Below are the code and all the weights of a small trained network. Each question names an input and a class and asks about switching units off, where a switched-off unit gives its printed mean instead of its output.

import numpy as np


def w(rows, s, z=0):
    codes = np.array(rows[::2]) - 128.0
    scale = np.full(codes.shape[1], s)
    scale[-1] = z or s
    return codes * scale


def f(y):
    return y / 2 * (1 + np.tanh(0.7978845608 * (y + 0.044715 * y**3)))


def log_softmax(a):
    a = a - a.max(-1, keepdims=True)
    return a - np.log(np.exp(a).sum(-1, keepdims=True))


def net(x, mask):
    res = np.array(x, float).reshape(1, 5) / 4 @ E
    y = f(res @ A[0][:, :-1].T + A[0][:, -1])
    res = res + np.where(mask, y, B[0][:, -1]) @ B[0][:, :-1]
    return log_softmax(res[-1] @ U[:, :-1].T + U[:, -1])


A, B = {}, {}
E = w([
[166,31,72,114,172,48],'x0',
[152,67,209,176,111,110],'x1',
[163,95,77,210,127,111],'x2',
[88,121,150,117,40,151],'x3',
[11,135,151,158,138,176],'x4',
],0.011)
A[0] = w([
[204,213,203,88,132,110,3],'N0',
[101,136,167,126,36,94,87],'N1',
[158,40,157,145,73,88,46],'N2',
[84,226,106,66,18,196,133],'N3',
[112,74,175,100,122,49,140],'N4',
[28,77,83,176,104,166,41],'N5',
[12,176,219,130,225,143,186],'N6',
[133,155,104,121,72,195,33],'N7',
[167,98,127,247,143,122,11],'N8',
],0.011,0.0034)
B[0] = w([
[39,116,219,90,200,77,169],'N0',
[139,165,115,173,77,182,170],'N1',
[112,204,164,136,2,201,189],'N2',
[67,195,85,190,144,47,249],'N3',
[144,165,87,122,65,197,177],'N4',
[53,123,200,91,220,141,194],'N5',
[196,89,128,66,25,226,242],'N6',
[101,157,197,197,90,154,160],'N7',
[161,163,71,160,127,135,190],'N8',
],0.011,0.012)
U = w([
[104,177,181,166,78,137,81],'0',
[189,60,158,86,87,169,99],'1',
[98,99,152,125,198,69,97],'2',
[171,142,10,138,147,78,253],'3',
],0.013,0.0068)

Each question gives the input, the list of numbers given to net, and the class t.
The units are the neurons (one row each of A and B). Each row of codes is followed by its name. A weight is (code - 128) times the scale printed after its matrix; where a second scale follows, it is the last column's (A, B and U).
mask holds one flag per neuron, in row order. A switched-off neuron (its flag False) gives its mean, the last column of its row in B, instead of its output. The means were averaged over made-up inputs and are rounded, as every weight is.
A unit's drop is (log p(t) with every unit on - log p(t) with that unit switched off) / (log p(t) with every unit on - log p(t) with every unit switched off).
The circuit of an input: a set's keep is (log p(t) with only the set's units on - log p(t) with every unit switched off) / (log p(t) with every unit on - log p(t) with every unit switched off). Starting from all 9 units, units are removed one at a time, each time the one whose removal leaves the highest keep (on an exact tie, the one counted first), for as long as the keep stays at least 0.8.
units of the circuit, in order: the units of the circuit, biggest drop first
most important unit: the unit with the biggest drop
top k neurons: the k neurons with the biggest drops, biggest first
drop when u is switched off: that unit's drop, to one decimal
input [1,0,-8,-4,8], class 1: units of the circuit, in order -> [N6]
input [1,-6,-4,5,0], class 3: units of the circuit, in order -> [N2 N3]
input [-5,3,0,-7,-3], class 2: units of the circuit, in order -> [N0 N2]
input [-4,7,2,-5,-2], class 3: units of the circuit, in order -> [N8 N7]
input [2,-3,-8,-1,-6], class 2: units of the circuit, in order -> [N0 N6]
input [0,2,-3,-8,-7], class 2: top 2 neurons -> [N0 N6]
input [7,0,6,0,8], class 2: top 2 neurons -> [N5 N6]
input [4,-5,5,-1,5], class 2: units of the circuit, in order -> [N5 N6]
input [-1,2,-8,-6,-1], class 1: top 2 neurons -> [N6 N3]
input [-4,-5,0,-7,-5], class 2: units of the circuit, in order -> [N0 N6]
input [-1,-3,-6,3,-6], class 2: top 3 neurons -> [N0 N2 N6]
input [-1,7,3,-7,3], class 3: top 2 neurons -> [N8 N5]
input [1,-7,2,-7,8], class 1: drop when N6 is switched off -> 0.5
input [-2,-5,-3,-7,-6], class 2: most important unit -> N0
input [6,6,-6,2,8], class 1: drop when N6 is switched off -> 0.1
input [-5,8,6,1,6], class 1: drop when N3 is switched off -> 0.6
